Below are the code and all the weights of a small trained network. Each question names an input and a target symbol and asks about switching units off, where a switched-off unit gives its printed mean instead of its output.

import numpy as np


def w(rows, s, z=0):
    codes = np.array(rows[::2]) - 128.0
    scale = np.full(codes.shape[1], s)
    scale[-1] = z or s
    return codes * scale


def f(y):
    return np.maximum(y, 0)


def softmax(a):
    e = np.exp(a - a.max(-1, keepdims=True))
    return e / e.sum(-1, keepdims=True)


def log_softmax(a):
    a = a - a.max(-1, keepdims=True)
    return a - np.log(np.exp(a).sum(-1, keepdims=True))


def net(x, mask):
    ids = ['ΔΦΨΩαβγεηθλμξπστ'.index(c) for c in x.split()]
    T = len(ids)
    res = E[ids] + P[:T]
    u = 0
    for l in range(2):
        q, k, v = (res @ M[l].T for M in (Q, K, V))
        z = softmax(np.where(np.tri(T) > 0, q @ k.T / 4**0.5, -1e9)) @ v
        res = res + np.where(mask[u], z, O[l][:, -1]) @ O[l][:, :-1]
        u += 1
        y = f(res @ A[l][:, :-1].T + A[l][:, -1])
        res = res + np.where(mask[u : u + 4], y, B[l][:, -1]) @ B[l][:, :-1]
        u += 4
    return log_softmax(res[-1] @ U[:, :-1].T + U[:, -1])


Q, K, V, O, A, B = {}, {}, {}, {}, {}, {}
E = w([
[229,119,115,200],'Δ',
[139,103,144,148],'Φ',
[114,148,98,132],'Ψ',
[6,64,163,101],'Ω',
[66,109,163,133],'α',
[131,146,141,130],'β',
[29,212,204,138],'γ',
[127,194,155,183],'ε',
[98,120,162,178],'η',
[72,130,142,139],'θ',
[184,106,187,122],'λ',
[151,137,146,145],'μ',
[193,46,149,154],'ξ',
[119,41,126,145],'π',
[184,142,131,152],'σ',
[100,102,122,150],'τ',
],0.021)
P = w([
[111,153,89,248],'0',
[130,106,117,227],'1',
[149,122,116,160],'2',
[142,116,119,120],'3',
[154,81,146,122],'4',
[162,64,158,141],'5',
[147,76,159,92],'6',
[137,50,177,142],'7',
[149,72,162,88],'8',
[102,84,190,88],'9',
[171,60,178,107],'10',
[163,100,146,63],'11',
[121,85,158,3],'12',
[129,175,112,24],'13',
],0.0053)
Q[0] = w([
[113,226,119,8],'0.h1',
[120,123,74,97],'0.h1',
[117,124,120,125],'0.h1',
[170,143,174,131],'0.h1',
],0.015)
K[0] = w([
[173,173,104,101],'0.h1',
[161,173,51,255],'0.h1',
[179,33,141,99],'0.h1',
[156,95,135,129],'0.h1',
],0.0082)
V[0] = w([
[102,102,101,163],'0.h1',
[9,163,208,240],'0.h1',
[43,68,138,60],'0.h1',
[111,86,255,61],'0.h1',
],0.0081)
O[0] = w([
[115,208,169,128,158],'0.h1',
[135,112,129,117,252],'0.h1',
[138,127,84,110,197],'0.h1',
[92,188,117,2,195],'0.h1',
],0.012)
A[0] = w([
[97,114,159,97,123],'0.n1',
[37,105,92,120,52],'0.n2',
[51,153,94,102,3],'0.n3',
[254,133,210,119,68],'0.n4',
],0.0078,0.003)
B[0] = w([
[226,209,1,81,253],'0.n1',
[238,143,3,135,238],'0.n2',
[97,90,118,112,237],'0.n3',
[147,141,201,90,197],'0.n4',
],0.0093,0.0042)
Q[1] = w([
[224,189,151,43],'1.h1',
[121,176,52,186],'1.h1',
[254,102,129,41],'1.h1',
[38,154,155,46],'1.h1',
],0.0071)
K[1] = w([
[148,179,243,105],'1.h1',
[187,192,85,253],'1.h1',
[167,167,64,129],'1.h1',
[91,187,82,85],'1.h1',
],0.0075)
V[1] = w([
[178,69,177,95],'1.h1',
[171,102,10,208],'1.h1',
[48,197,61,254],'1.h1',
[177,190,185,146],'1.h1',
],0.008)
O[1] = w([
[210,127,84,198,150],'1.h1',
[241,85,121,73,81],'1.h1',
[228,60,190,2,2],'1.h1',
[108,226,156,116,129],'1.h1',
],0.0089,0.0083)
A[1] = w([
[254,170,25,113,2],'1.n1',
[144,151,230,135,218],'1.n2',
[173,106,74,134,114],'1.n3',
[187,164,102,120,191],'1.n4',
],0.0091,0.0045)
B[1] = w([
[93,129,165,177,255],'1.n1',
[61,117,158,163,204],'1.n2',
[100,179,112,47,197],'1.n3',
[254,143,141,192,211],'1.n4',
],0.012,0.006)
U = w([
[243,162,123,167,74],'Δ',
[162,99,132,142,71],'Φ',
[189,121,146,125,118],'Ψ',
[255,199,75,84,187],'Ω',
[182,110,111,135,62],'α',
[170,130,155,125,65],'β',
[81,146,198,37,66],'γ',
[163,168,189,96,108],'ε',
[78,44,160,111,254],'η',
[174,114,135,122,92],'θ',
[94,123,134,161,51],'λ',
[178,144,160,130,107],'μ',
[186,59,82,219,127],'ξ',
[195,51,97,148,171],'π',
[228,179,155,139,75],'σ',
[174,80,119,142,102],'τ',
],0.0078)

Each question gives the input, a string of symbols that net reads in full, and the target symbol t.
The units are the heads (4 rows each of Q, K, V and O) and the neurons (one row each of A and B). Each row of codes is followed by its name. A weight is (code - 128) times the scale printed after its matrix; where a second scale follows, it is the last column's (O, A, B and U).
mask holds one flag per unit, layer by layer, with each layer's heads first. A switched-off unit (its flag False) gives its mean, the last column of its rows in O or B, instead of its output. The means were averaged over made-up inputs and are rounded, as every weight is.
A unit's drop is (log p(t) with every unit on - log p(t) with that unit switched off) / (log p(t) with every unit on - log p(t) with every unit switched off).
The circuit of an input: a set's keep is (log p(t) with only the set's units on - log p(t) with every unit switched off) / (log p(t) with every unit on - log p(t) with every unit switched off). Starting from all 10 units, units are removed one at a time, each time the one whose removal leaves the highest keep (on an exact tie, the one counted first), for as long as the keep stays at least 0.8.
circuit, biggest first: the units of the circuit, biggest drop first
unit that matters most: the unit with the biggest drop
k most important neurons: the k neurons with the biggest drops, biggest first
top k neurons in layer l: the k neurons of layer l with the biggest drops, biggest first
drop when u is switched off: that unit's drop, to one decimal
input η μ η η, target η: circuit, biggest first => (0.n2 0.n1 0.h1 1.n4)
input η η π Δ, target Δ: unit that matters most => 1.n4
input η π Ω Ω η α η η η λ λ λ η, target λ: circuit, biggest first => (1.h1 0.n4 0.h1)
input η η ξ, target ξ: circuit, biggest first => (1.h1 0.h1 0.n4 0.n1)
input η Δ η η η, target η: circuit, biggest first => (0.n2 0.h1 1.n4)
input Ω Ω Ω μ Ω Ω η λ η σ, target λ: circuit, biggest first => (1.h1 0.n4 0.n2)
input Ω Ω σ π, target Ω: top 3 neurons in layer 1 => (1.n3 1.n2 1.n4)
input μ μ ξ Ω ξ ξ Ω π η λ Ω, target Ω: top 3 neurons in layer 1 => (1.n3 1.n2 1.n4)
input ξ λ μ, target λ: top 3 neurons in layer 0 => (0.n2 0.n1 0.n4)
input η μ η η Ω Ω η η τ θ, target Ω: 4 most important neurons => (0.n2 1.n2 0.n1 0.n4)
input η Ω Φ η η Ω η η Ω η Ω π η, target Ω: top 3 neurons in layer 0 => (0.n1 0.n2 0.n4)
input π η η η Ω λ η, target λ: 3 most important neurons => (0.n4 0.n2 1.n4)
input Ω γ γ, target γ: 2 most important neurons => (1.n4 0.n3)
input β Ω η Ω λ η Φ, target λ: top 3 neurons in layer 0 => (0.n4 0.n2 0.n3)
input β σ μ η Ω Ω Δ ξ η Ω Ω α, target Ω: 4 most important neurons => (0.n2 0.n1 1.n2 1.n4)
input η η λ λ Ω, target Ω: most important neuron => (0.n2)
input η η π η η α λ, target λ: 2 most important neurons => (0.n4 0.n2)
input Φ η ξ σ Ω η ξ Ω Ω π Ω π, target Ω: 2 most important neurons => (1.n3 0.n2)
input η ξ λ ε λ μ π λ η θ ξ, target λ: top 3 neurons in layer 0 => (0.n4 0.n2 0.n1)
input ξ Ω Δ π π Ω μ η, target Ω: most important neuron => (1.n2)
input Ω π α Ω λ η ξ, target λ: drop when 1.h1 is switched off => 1.2
